Here is a tiny trained network, its code and every weight. The questions are about switching its units off for an input and a target symbol, where a switched-off unit gives its printed mean instead of its output.

import numpy as np


def w(rows, s, z=0):
    codes = np.array(rows[::2]) - 128.0
    scale = np.full(codes.shape[1], s)
    scale[-1] = z or s
    return codes * scale


def f(y):
    return y / 2 * (1 + np.tanh(0.7978845608 * (y + 0.044715 * y**3)))


def softmax(a):
    e = np.exp(a - a.max(-1, keepdims=True))
    return e / e.sum(-1, keepdims=True)


def log_softmax(a):
    a = a - a.max(-1, keepdims=True)
    return a - np.log(np.exp(a).sum(-1, keepdims=True))


def net(x, mask):
    ids = ['αγδζηθλστφψ'.index(c) for c in x.split()]
    T = len(ids)
    res = E[ids] + P[:T]
    r = res
    for j in range(2):
        rows = slice(3 * j, 3 * j + 3)
        q, k, v = (r @ M[0][rows].T for M in (Q, K, V))
        z = softmax(np.where(np.tri(T) > 0, q @ k.T / 3**0.5, -1e9)) @ v
        o = O[0][rows]
        res = res + np.where(mask[j], z, o[:, -1]) @ o[:, :-1]
    y = f(res @ A[0][:, :-1].T + A[0][:, -1])
    res = res + np.where(mask[2:18], y, B[0][:, -1]) @ B[0][:, :-1]
    return log_softmax(res[-1] @ U[:, :-1].T + U[:, -1])


Q, K, V, O, A, B = {}, {}, {}, {}, {}, {}
E = w([
[252,139,188],'α',
[87,129,85],'γ',
[95,226,156],'δ',
[96,187,128],'ζ',
[105,158,100],'η',
[85,154,106],'θ',
[100,188,134],'λ',
[104,124,73],'σ',
[99,188,126],'τ',
[93,135,89],'φ',
[82,184,132],'ψ',
],0.016)
P = w([
[125,125,129],'0',
[180,108,104],'1',
[118,97,162],'2',
[100,152,136],'3',
[165,145,89],'4',
[86,110,169],'5',
[131,59,203],'6',
[98,174,100],'7',
[188,142,73],'8',
[103,97,157],'9',
[135,55,254],'10',
],0.017)
Q[0] = w([
[114,174,60],'h1',
[123,161,82],'h1',
[153,90,159],'h1',
[254,218,63],'h2',
[161,76,237],'h2',
[3,169,95],'h2',
],0.024)
K[0] = w([
[171,155,57],'h1',
[172,156,68],'h1',
[99,76,165],'h1',
[146,23,236],'h2',
[244,160,68],'h2',
[3,127,88],'h2',
],0.024)
V[0] = w([
[77,73,195],'h1',
[92,190,163],'h1',
[165,186,173],'h1',
[42,8,38],'h2',
[190,172,150],'h2',
[38,166,200],'h2',
],0.013)
O[0] = w([
[203,164,107,3],'h1',
[132,34,83,134],'h1',
[125,88,58,119],'h1',
[116,3,211,154],'h2',
[110,174,95,84],'h2',
[226,165,118,253],'h2',
],0.014,0.0034)
A[0] = w([
[205,87,136,96],'n1',
[178,97,145,237],'n2',
[204,138,103,135],'n3',
[220,75,177,117],'n4',
[92,177,127,103],'n5',
[115,133,137,93],'n6',
[250,101,168,183],'n7',
[137,78,151,1],'n8',
[139,146,182,189],'n9',
[154,127,99,5],'n10',
[44,144,98,148],'n11',
[133,123,128,90],'n12',
[123,120,113,189],'n13',
[181,135,205,68],'n14',
[125,111,109,149],'n15',
[145,102,124,218],'n16',
],0.015,0.0054)
B[0] = w([
[197,117,47,151],'n1',
[21,188,157,250],'n2',
[215,149,181,231],'n3',
[122,63,4,253],'n4',
[73,24,118,216],'n5',
[147,114,130,122],'n6',
[170,220,64,195],'n7',
[255,140,157,216],'n8',
[39,129,108,221],'n9',
[80,32,96,139],'n10',
[220,171,205,191],'n11',
[164,134,103,113],'n12',
[100,139,173,166],'n13',
[225,70,88,182],'n14',
[108,133,152,145],'n15',
[78,151,199,214],'n16',
],0.018,0.0054)
U = w([
[221,117,124,90],'α',
[155,125,49,63],'γ',
[163,186,112,112],'δ',
[101,223,25,99],'ζ',
[160,166,110,74],'η',
[136,132,72,79],'θ',
[158,172,107,145],'λ',
[170,249,97,53],'σ',
[45,188,159,254],'τ',
[124,1,126,106],'φ',
[159,139,154,43],'ψ',
],0.0055,0.0039)

Each question gives the input, a string of symbols that net reads in full, and the target symbol t.
The units are the heads (3 rows each of Q, K, V and O) and the neurons (one row each of A and B). Each row of codes is followed by its name. A weight is (code - 128) times the scale printed after its matrix; where a second scale follows, it is the last column's (O, A, B and U).
mask holds one flag per unit, heads first, then neurons. A switched-off unit (its flag False) gives its mean, the last column of its rows in O or B, instead of its output. The means were averaged over made-up inputs and are rounded, as every weight is.
A unit's drop is (log p(t) with every unit on - log p(t) with that unit switched off) / (log p(t) with every unit on - log p(t) with every unit switched off).
The circuit of an input: a set's keep is (log p(t) with only the set's units on - log p(t) with every unit switched off) / (log p(t) with every unit on - log p(t) with every unit switched off). Starting from the 12 units with the biggest drops (on a tie, the unit counted first), units are removed one at a time, each time the one whose removal leaves the highest keep (on an exact tie, the one counted first), for as long as the keep stays at least 0.8.
units of the circuit, in order: the units of the circuit, biggest drop first
unit that matters most: the unit with the biggest drop
top k neurons: the k neurons with the biggest drops, biggest first
which heads matter: for each layer, one digit per head in row order, 1 if its drop is at least 0.15 and else 0, layers parted by /
input λ η σ η γ θ γ, target γ: unit that matters most	h1
input η γ σ α η γ σ ζ, target γ: top 2 neurons	[n4; n7]
input α σ η τ τ σ δ ζ ζ, target α: units of the circuit, in order	[n3; h2; n5]
input σ σ γ ψ, target φ: units of the circuit, in order	[n5; h1]
input η θ η η θ η γ γ δ η, target γ: which heads matter	01
input ψ η ψ α θ γ η θ σ φ, target ζ: which heads matter	01
input σ η θ η θ η ψ, target ζ: units of the circuit, in order	[h1; n7; n4]
input ψ τ σ θ δ δ λ σ, target α: which heads matter	01
input ψ σ σ η, target φ: units of the circuit, in order	[h1; n5; n2]
input η δ η δ, target α: units of the circuit, in order	[n3; h2; n5; n2]
input σ δ η, target φ: top 2 neurons	[n4; n7]
input ψ η ζ, target σ: units of the circuit, in order	[h2; h1; n7; n5]
input η η λ φ η η η η γ δ σ, target γ: which heads matter	11
input η ζ φ η δ τ φ θ σ ψ, target ζ: which heads matter	01
input θ η η σ τ, target τ: which heads matter	11
input η λ σ, target τ: unit that matters most	n14
input η ψ η η σ φ δ σ η τ, target φ: which heads matter	01
input η η η θ θ σ η, target ζ: which heads matter	10
input σ θ δ α ψ η η δ δ ζ, target α: which heads matter	01
input ψ η σ η φ, target φ: which heads matter	11
